Group and class of each row
[  5  29  52   9   1   2   1  -2 -15   4 -12  -7 -21 -24 -21  36 -13 -51] => M.A
[  2   7  25  11  23  -3   9   6  -8   1  12   2  -6 -33  -5  40  23 -52] => M.A
[ 11  23  39   4   5  -1 -61 -31 -49  25   3  -1 -18 -32 -18  87 -44 -54] => M.Y
[ -3   6  20   9  16 -22   4   9 -18   7 -29  27 -17 -24 -14  34   3  19] => E.Q
[ -9  13  14 -32 -18 -24 -13  19 -15  -9  -2  16  -1 -28 -10  30  20  26] => E.K
[-20  14  40  -8 -43   2 -12   1 -15 -32   4  31  -7 -11 -28  28  14 -28] => M.A
[-29   0  51  14  10 -18  -6  18 -14  -7  -2  -4 -11 -30 -30  32 -21 -42] => M.A
[ -8   9  34  -8  18   1  18  19 -22  15  17  -8 -24 -32 -40  38 -16 -46] => M.Y
[ 13   6  30  -3   2  -5 -49 -26 -30  26  24  18   1 -23   2  57 -13 -57] => M.Y
[ 22  27  57  22  19 -16 -28 -30 -45  23  -7  18   0 -34 -29  63 -29 -66] => M.Y
[-12  19   6  -8  13   9  -3  20 -26 -12 -13   8 -18 -29  -3  16  14  39] => E.K
[ -8  33  55 -17 -12 -15 -48  -5 -17   2  -7  -7  10 -28 -12  26 -16 -47] => M.A
[-28  -2  65   5  -4 -18 -23  -5 -27  24  22   9   1 -26 -25  51  -1 -53] => M.Y
[  4   6  50  -2  -6   3 -18 -20 -32   5  15  -6  -2 -22  -9  37  -1 -46] => M.Y
[ 11  24  38   1 -12  -4 -43 -28 -43  13  13 -14   5 -10 -11  41 -30 -50] => M.A
[-14 -19   1 -19   6 -16  -8  32 -12  -5  11  27  15 -29  17  43   1  20] => E.Q
[ 23  36  72  27  51 -21 -44 -27 -63  25 -15  21   4 -21 -56 100 -44 -87] => M.Y
[ 11  -4  33  24  17   2 -36 -20 -50  45   9  11  -2 -27 -19  53 -11 -59] => M.Y
[ -3   6  94  21  14   2   8  -5 -47  15 -11  13 -15 -35 -21  41 -24 -40] => M.Y
[-15  15  10  -8  11 -23  -9  21 -11  -8  -1  23   4 -27  -5  36   0  14] => E.Q
[ -1  12   8 -11   8  -3 -20  10  -1   0   5  21  -1 -30   3  18   3  25] => E.Q
[ -6  -2  -4   3  -5  -6   5  23  12 -12   2  13  52 -32   6  20  13  40] => E.K
[  2  29  53  15 -17   8 -37 -19 -27  43  11  -5   0 -35  -2  75  -8 -46] => M.A
[-14  14  33  11 -12  18 -26 -23  -9   9  21  -4   0 -10 -19   5   0 -35] => M.Y
[ -4  12  19   2  16 -19  -5  30 -10 -23 -11  13   7 -38 -27  35   5   4] => E.Q
[  1  17   1  -6   2 -52   6  15 -24 -14 -15   6  -3 -30   8  22   6  24] => E.K
[  6  -5  13   5  -1 -11 -11  11 -25 -13 -17  16 -18 -27  -5  47  38  14] => E.K
[  2  14  55 -28   4 -18 -53   2 -18  -5  -7   8   8 -19  33  41   0  12] => E.Q
[ -2  -4   0 -12 -10 -13  -8  39 -18 -13   7  64   9 -55  16  38  10  25] => E.Q
[-29  22  36 -17 -14  -5 -47 -19 -43  -9   6   1   3 -27  -2  49   3 -39] => M.A
[ -3  17  38  10  16   8 -16 -16 -51  -6   2   0  -7 -33 -27  38  -6 -35] => M.A
[  9  24  35 -27 -19  -4 -39  -2 -24 -21   7  11   0 -17   8  11  22  21] => E.K
[ 29  -3  36  23  12 -12  -6 -11 -31  22 -20   9 -11 -41   5  44 -23 -67] => M.Y
[ -9  -6  44  19   4   7  27   6  -9   6   2   6 -16 -28  -7  18 -21 -37] => M.A
[  6  25  43 -10   4  20 -39 -15 -15  -6   1 -11  -9 -27 -18  38 -16 -46] => M.A
[ -5  -4  10 -18  17 -30  -4  31 -15 -14  -5  20   7 -42 -21  21   6  24] => E.Q
[ 11  16  52  -7 -17  -8 -72  -9 -63  -4   1 -11   2 -17 -26  25  -3 -53] => M.A
[  6  20  26  32   7 -10  -2  14 -24 -16 -21   9  -9 -33  -3  27   2  12] => E.K
[  3  31  18   3  -1  -5 -24  23 -21  -5 -14   4  11 -23  15  26   5  19] => E.K
[-14  11  13  -7   0 -23  -9   9 -29 -16   0  16  -4 -23  26  42  24  21] => E.K
[  8  33  14 -19   4 -13  -5  41  -7 -45 -16  -1   6 -13 -17  25   0  15] => E.K
[-12   8  28  -9   9  -2  -7  19 -19 -19  -6  11   4 -30  -6   5   3  24] => E.K
[-29  20  39  -8  -4  13 -71 -20 -26   7  33   3  -3 -29 -46  63  -2 -64] => M.Y
[-11  24  44   2  -3 -23 -14   3 -18   1  11 -10   5 -25 -10  32  -6 -54] => M.A
[-11  19  43  -2 -15   0 -32   2 -19  13   6  -7   1 -48  -9  37  16 -51] => M.A
[ -4  16   1 -13  15 -27 -22  28 -14 -20 -18   1   9 -19  -9  33  10  12] => E.K
[-12  15  40  19  17  -7   2  17   4   6   5   0  -6 -14 -42  22  -4 -23] => M.A
[ 11   9  40  -3 -28   1 -20 -23 -28   8   2 -25  -7 -35  -5  39  -9 -63] => M.Y
[ -1  14  36 -24 -16  -4 -45 -16 -38   5  -2  -5   5 -23 -44  56 -18 -38] => M.A
[ -9  13  53  -5 -23  -3 -10  -5 -26  -6  -6   2   6  -7  -5  34  11 -50] => M.A
[  6  29  41  15   6   0 -42 -12 -35  10  15   4   6 -22 -42  55 -23 -72] => M.A
[  7  17  25  -8  -7 -17 -49  -3 -25  -4  -1   6  15 -34  12  44   0 -22] => M.A
[-16  18   4 -14  13   3 -38  -2 -23 -19  19  14   9 -15  -7  27  55  24] => E.K
[-11 -46  16  -4  10 -31 -14  26 -25 -10 -14   9 -18 -27  -3  32  -5  10] => E.Q
[  4  12  48  -2  -1 -18 -31 -13 -28  12  -5   3   2 -35 -15  57   2 -41] => M.A
[  5  19  55 -17  -2   1 -50  -4  -9   4   3   2   0 -25 -28  34 -13 -59] => M.A
[  9 -10  13   7 -20 -19   2  23 -10  -8   5  18  14 -12   4  39   3  10] => E.Q

Group and class of each row
[-66 -13 -12  -1   4  13  74  10  -5   2  64 -30  -5  44   8  12  -5 -47] => [42].(50)
[ 33  -2  19 -59  -1  16  48  -7 -31   5  36  -2   9  -4 -40   0  15 -30] => [41].(39)
[ 17   0  -4 -38 -26  37  40  15  -3   8  40  18  30 -30 -25 -15  50 -60] => [41].(39)
[-31  -4 -25   0  11  -4  38   7  16   5 -11 -29  12 -19  19  28  55 -13] => [42].(50)
[ -8  -1  -8 -29 -19   6 -37  28   1   0 -70 -12 -27 -27 -18  30  63 -67] => [42].(45)
[-60  23  -9 -21  34   5  75 -23 -53  18  20  21 -32  -8  11 -39   6 -31] => [41].(35)
[-49  -9 -12 -11 -36  27  49  22  29   3 -43 -37  22  18   5  15  70 -71] => [42].(45)
[-14 -17 -17  -9  51  14  74   7 -29   9 -46  -7   6 -48   0  -1   3 -55] => [42].(50)
[-18  19   3 -74 -11  46  81  19  -1   2  -1  18 -15 -57 -40 -22 -30 -80] => [41].(39)
[  7  -7  -6  -3  12  -4 -13   9  18   8 -53   2  -5 -93 -25  18 -84 -31] => [39].(41)
[ -3  12  -6 -25 -28  25  38   9   5 -22  79  -2  13  40   0   4   6 -32] => [41].(39)
[ -5 -10  -6 -12  20  42   0  10  31  -2 -58   5  29 -89  13   7 -23 -45] => [39].(43)
[  5 -26  41 -15 -18   1 -44  16  -3   8 -21  28   3 -67 -33  92 -56 -41] => [39].(41)
[ -7 -14 -14 -20  25  19 -18  35   1  11 -35 -29 -14 -38 -11 -41  65 -65] => [42].(45)
[ -9 -10  -4 -11  22   8 -50  16  -8  10 -53  -3  -2 -16 -16 -23  92 -41] => [42].(45)
[ -9   9 -10 -27  24  -4  10  21  -2   8 -13   4 -15  -8   1   5   4 -16] => [42].(50)

Group, then class
[ 83 -28  14  21  28 -12  19 -25  50 -13  14  29  21   0 -18  12   7  14] => (12).U
[ 45 -26  20  29  14  -5  32 -34  82  30  23   2  35   8 -12  34  12  16] => (12).J
[ 101   -5   31  -16    1  -12   14    4   42    3    2   15   19   36
 -106  -10    6    1] => (10).C
[ 41   6  22 -28 -10 -33   5  35   6 -31 -22  43 -13  43 -18  -7  24  -3] => (10).C
[ 42 -38  -3   2  23 -28   1   3 -15 -24  -4  24 -44   1 -16   4   8   6] => (12).U
[  49  -60  -29  -11   21  -48   -4   11  -84  -28  -21   43 -114  -26
   87   -4    4  -26] => (12).U
[ 89 -31   7   2   6 -23  23 -12  22  24 -12  14 -86  -1  20  10  23 -26] => (12).J
[  87    3   14  -12   -9  -24    8   19  -17   16   -1    8    0   51
 -124  -15    6   15] => (10).C
[  48   15   14  -16   -4  -20   -1   26  -23  -16    4   13   47   49
 -105  -18   19   12] => (10).C
[  65  -37  -12   -8  -12  -53    4   11  -41    3  -22   40 -107   -4
   29   -3    7  -20] => (12).J
[ 51   6  14  -1   5  -7  14  -1 -10  11   4  -9   5  30 -29 -15  14  -7] => (10).X
[ 25  13  -2 -12 -17 -45  -6  32 -63 -26 -18  36 -70  20  -8 -17  17 -15] => (10).X
[ 72  15   7 -12 -16 -40   7  37 -20   5  -8   2 -54  36 -12 -24  20  -9] => (10).X
[-25 -29 -29   9  -5 -36  14  12 -76 -23 -30  53 -57 -18  24 -13   6 -14] => (12).U
[   9   18  -14  -22   -7  -36  -26   28 -105  -43  -13   28  -77   25
    6  -29    9  -14] => (10).X
[105   3   4   4  -7 -36  14   6 -28 -13   4   4 -66  32  11 -28   6  -7] => (10).X
[  82  -35    6   16    5  -20   29  -17   18   21   -2   14 -107   11
   20   -5   12   -8] => (12).J
[  6 -18 -12  19   6 -27   5  -9  -3 -14   4  36 -44 -25  23  16  -6 -17] => (12).U
[ 44 -43 -16   1  17 -26   5 -12 -76 -12  -7  16 -27 -25  41   1   0  -8] => (12).U
